Below is a small trained network, with its code and all its weights. Each question gives an input and a class and asks what happens when units are switched off, that is, made to give their printed mean instead of their output.

import numpy as np


def w(rows, s, z=0):
    codes = np.array(rows[::2]) - 128.0
    scale = np.full(codes.shape[1], s)
    scale[-1] = z or s
    return codes * scale


def f(y):
    return y / 2 * (1 + np.tanh(0.7978845608 * (y + 0.044715 * y**3)))


def log_softmax(a):
    a = a - a.max(-1, keepdims=True)
    return a - np.log(np.exp(a).sum(-1, keepdims=True))


def net(x, mask):
    res = np.array(x, float).reshape(1, 7) / 4 @ E
    y = f(res @ A[0][:, :-1].T + A[0][:, -1])
    res = res + np.where(mask, y, B[0][:, -1]) @ B[0][:, :-1]
    return log_softmax(res[-1] @ U[:, :-1].T + U[:, -1])


A, B = {}, {}
E = w([
[126,139,130,126,130,118,128,130,118,130,129],'x0',
[125,133,131,128,131,131,130,135,122,137,134],'x1',
[86,236,215,114,30,200,239,213,191,175,114],'x2',
[122,121,131,125,121,137,123,121,135,129,132],'x3',
[124,126,121,132,130,125,134,126,123,129,123],'x4',
[144,220,76,115,128,73,206,129,2,200,174],'x5',
[39,191,186,44,220,142,184,55,79,30,70],'x6',
],0.0047)
A[0] = w([
[184,107,101,190,82,119,105,149,149,180,148,25],'n1',
[107,59,191,147,119,196,61,134,254,59,75,210],'n2',
[99,176,183,118,61,169,185,176,173,158,110,54],'n3',
[179,100,96,183,78,125,102,157,144,185,150,5],'n4',
[126,129,127,131,115,115,129,125,129,127,131,219],'n5',
[96,178,187,116,74,178,193,182,179,162,134,90],'n6',
[74,154,153,80,176,128,156,89,100,70,81,55],'n7',
[83,157,155,80,175,132,160,87,96,60,75,51],'n8',
],0.0056,0.0024)
B[0] = w([
[58,90,192,41,143,185,83,211,202,154,192,164],'n1',
[198,242,117,165,107,141,223,66,13,253,134,253],'n2',
[197,2,50,40,244,57,20,32,115,40,100,216],'n3',
[37,65,211,26,135,196,64,203,212,170,214,164],'n4',
[129,150,124,162,105,124,135,147,116,108,118,159],'n5',
[200,33,61,89,214,60,41,47,84,46,98,234],'n6',
[67,71,208,46,97,202,76,229,226,204,204,185],'n7',
[79,86,210,52,87,194,64,228,218,201,220,190],'n8',
],0.0051,0.0042)
U = w([
[127,133,130,124,125,129,130,138,127,121,122,249],'0',
[67,82,196,66,112,191,63,215,255,166,205,15],'1',
[184,21,52,96,227,71,14,47,101,20,90,2],'2',
[128,144,118,163,103,124,151,128,123,110,109,201],'3',
[141,147,113,167,97,117,162,133,120,116,105,184],'4',
[109,148,124,152,103,124,167,141,121,117,113,156],'5',
[165,227,128,153,92,144,249,96,23,237,130,53],'6',
],0.0064,0.0054)

Each question gives the input, the list of numbers given to net, and the class t.
The units are the neurons (one row each of A and B). Each row of codes is followed by its name. A weight is (code - 128) times the scale printed after its matrix; where a second scale follows, it is the last column's (A, B and U).
mask holds one flag per neuron, in row order. A switched-off neuron (its flag False) gives its mean, the last column of its row in B, instead of its output. The means were averaged over made-up inputs and are rounded, as every weight is.
A unit's drop is (log p(t) with every unit on - log p(t) with that unit switched off) / (log p(t) with every unit on - log p(t) with every unit switched off).
The circuit of an input: a set's keep is (log p(t) with only the set's units on - log p(t) with every unit switched off) / (log p(t) with every unit on - log p(t) with every unit switched off). Starting from all 8 units, units are removed one at a time, each time the one whose removal leaves the highest keep (on an exact tie, the one counted first), for as long as the keep stays at least 0.8.
circuit, biggest first: the units of the circuit, biggest drop first
most important unit: the unit with the biggest drop
k most important neurons: the k neurons with the biggest drops, biggest first
drop of u: that unit's drop, to one decimal
input [-1,-7,-4,-4,8,-7,-1], class 4: circuit, biggest first => n2, n3
input [7,-7,-8,-5,6,5,-8], class 1: circuit, biggest first => n4, n1
input [-1,2,7,5,3,-5,0], class 2: circuit, biggest first => n3, n6
input [7,-4,6,-1,6,3,-8], class 1: circuit, biggest first => n4
input [-1,6,-5,-5,7,-5,-3], class 4: 3 most important neurons => n3, n6, n2
input [-3,-8,-8,-2,7,-8,-4], class 0: circuit, biggest first => n2, n3
input [-1,7,-6,-7,6,-6,-6], class 0: circuit, biggest first => n2, n3
input [8,8,7,2,7,8,-8], class 0: circuit, biggest first => n6, n3
input [6,3,-5,6,-5,5,-6], class 1: 4 most important neurons => n4, n1, n2, n6
input [0,1,-5,-8,-5,-4,-1], class 3: 3 most important neurons => n3, n6, n2
input [0,-5,8,1,-1,4,-3], class 2: 2 most important neurons => n3, n6
input [7,-1,-4,8,4,-2,3], class 3: circuit, biggest first => n3, n6
input [1,1,-5,-8,4,4,-8], class 1: 2 most important neurons => n4, n1
input [4,6,-6,0,1,-5,-6], class 0: most important unit => n2
input [-8,-2,8,7,6,2,4], class 2: drop of n1 => 0.0
input [5,-5,1,-4,-3,-6,-5], class 6: drop of n7 => 0.1
input [0,6,0,0,-5,3,7], class 1: drop of n2 => 0.2
input [-4,-6,6,-5,1,-7,-1], class 6: drop of n2 => 1.3
